Here is a tiny trained network, its code and every weight. The questions are about switching its units off for an input and a class, where a switched-off unit gives its printed mean instead of its output.

import numpy as np


def w(rows, s, z=0):
    codes = np.array(rows[::2]) - 128.0
    scale = np.full(codes.shape[1], s)
    scale[-1] = z or s
    return codes * scale


def f(y):
    return y / 2 * (1 + np.tanh(0.7978845608 * (y + 0.044715 * y**3)))


def log_softmax(a):
    a = a - a.max(-1, keepdims=True)
    return a - np.log(np.exp(a).sum(-1, keepdims=True))


def net(x, mask):
    res = np.array(x, float).reshape(1, 3) / 4 @ E
    y = f(res @ A[0][:, :-1].T + A[0][:, -1])
    res = res + np.where(mask, y, B[0][:, -1]) @ B[0][:, :-1]
    return log_softmax(res[-1] @ U[:, :-1].T + U[:, -1])


A, B = {}, {}
E = w([
[254,119,147],'x0',
[112,78,253],'x1',
[137,11,83],'x2',
],0.0045)
A[0] = w([
[63,195,148,223],'n0',
[186,106,102,207],'n1',
[136,133,90,160],'n2',
[112,119,145,165],'n3',
[138,140,133,137],'n4',
[113,146,147,163],'n5',
[132,134,116,113],'n6',
[178,44,146,252],'n7',
[127,148,106,142],'n8',
[103,155,149,175],'n9',
[184,110,103,198],'n10',
[94,113,158,197],'n11',
[163,156,146,169],'n12',
[121,132,139,152],'n13',
[116,137,139,153],'n14',
[104,114,151,190],'n15',
[126,116,128,157],'n16',
[95,191,80,185],'n17',
[126,128,123,119],'n18',
[142,135,124,132],'n19',
[130,111,140,173],'n20',
[123,150,93,155],'n21',
[113,147,126,144],'n22',
[126,114,146,163],'n23',
[117,163,85,161],'n24',
[78,211,66,196],'n25',
[251,209,168,207],'n26',
[133,132,126,119],'n27',
[198,105,78,206],'n28',
[138,103,149,185],'n29',
[158,132,131,152],'n30',
[89,206,170,189],'n31',
[49,71,24,243],'n32',
[131,130,88,162],'n33',
[128,113,141,176],'n34',
[111,152,121,149],'n35',
[75,78,220,196],'n36',
],0.016,0.0035)
B[0] = w([
[50,108,150,218],'n0',
[180,161,122,177],'n1',
[130,150,103,148],'n2',
[126,103,135,147],'n3',
[125,137,138,133],'n4',
[110,116,143,148],'n5',
[126,140,122,125],'n6',
[215,90,129,225],'n7',
[115,146,115,140],'n8',
[99,112,145,159],'n9',
[176,163,124,172],'n10',
[121,79,139,172],'n11',
[126,155,160,157],'n12',
[123,120,135,138],'n13',
[117,119,136,140],'n14',
[125,90,135,162],'n15',
[134,120,125,138],'n16',
[68,159,90,199],'n17',
[127,129,124,126],'n18',
[131,142,131,130],'n19',
[141,112,133,147],'n20',
[111,150,103,151],'n21',
[108,128,127,139],'n22',
[137,109,136,145],'n23',
[98,157,96,165],'n24',
[47,159,77,229],'n25',
[143,222,217,249],'n26',
[128,133,128,126],'n27',
[186,180,106,189],'n28',
[151,106,138,157],'n29',
[143,147,140,141],'n30',
[63,111,169,205],'n31',
[129,103,2,255],'n32',
[129,145,98,150],'n33',
[138,113,133,148],'n34',
[103,133,123,144],'n35',
[132,32,163,236],'n36',
],0.067,0.006)
U = w([
[187,4,146,189],'0',
[208,121,41,213],'1',
[44,95,45,117],'2',
[132,119,133,12],'3',
[142,210,102,1],'4',
[46,170,187,151],'5',
[71,49,219,179],'6',
[221,168,214,176],'7',
],0.004,0.0007)

Each question gives the input, the list of numbers given to net, and the class t.
The units are the neurons (one row each of A and B). Each row of codes is followed by its name. A weight is (code - 128) times the scale printed after its matrix; where a second scale follows, it is the last column's (A, B and U).
mask holds one flag per neuron, in row order. A switched-off neuron (its flag False) gives its mean, the last column of its row in B, instead of its output. The means were averaged over made-up inputs and are rounded, as every weight is.
A unit's drop is (log p(t) with every unit on - log p(t) with that unit switched off) / (log p(t) with every unit on - log p(t) with every unit switched off).
The circuit of an input: a set's keep is (log p(t) with only the set's units on - log p(t) with every unit switched off) / (log p(t) with every unit on - log p(t) with every unit switched off). Starting from the 12 units with the biggest drops (on a tie, the unit counted first), units are removed one at a time, each time the one whose removal leaves the highest keep (on an exact tie, the one counted first), for as long as the keep stays at least 0.8.
units of the circuit, in order: the units of the circuit, biggest drop first
k most important neurons: the k neurons with the biggest drops, biggest first
drop when u is switched off: that unit's drop, to one decimal
input [1,-7,-3], class 4: 3 most important neurons : n36, n26, n28
input [4,4,3], class 7: units of the circuit, in order : n32, n0
input [-4,-6,6], class 1: units of the circuit, in order : n0
input [1,-1,-2], class 5: units of the circuit, in order : n32, n7
input [2,5,-2], class 6: units of the circuit, in order : n32, n36
input [-7,4,3], class 0: units of the circuit, in order : n36, n25
input [3,2,4], class 7: units of the circuit, in order : n32, n25
input [3,4,-4], class 6: units of the circuit, in order : n28, n31, n36
input [8,-6,6], class 7: units of the circuit, in order : n26, n25
input [5,2,8], class 1: 2 most important neurons : n26, n28
input [-1,-6,-7], class 5: 2 most important neurons : n32, n26
input [4,-2,5], class 1: drop when n26 is switched off : 0.2
input [4,0,-1], class 7: drop when n3 is switched off : 0.0
input [8,8,-6], class 7: units of the circuit, in order : n26
input [-7,6,0], class 6: drop when n7 is switched off : 0.1
input [-7,0,8], class 1: drop when n31 is switched off : 0.3
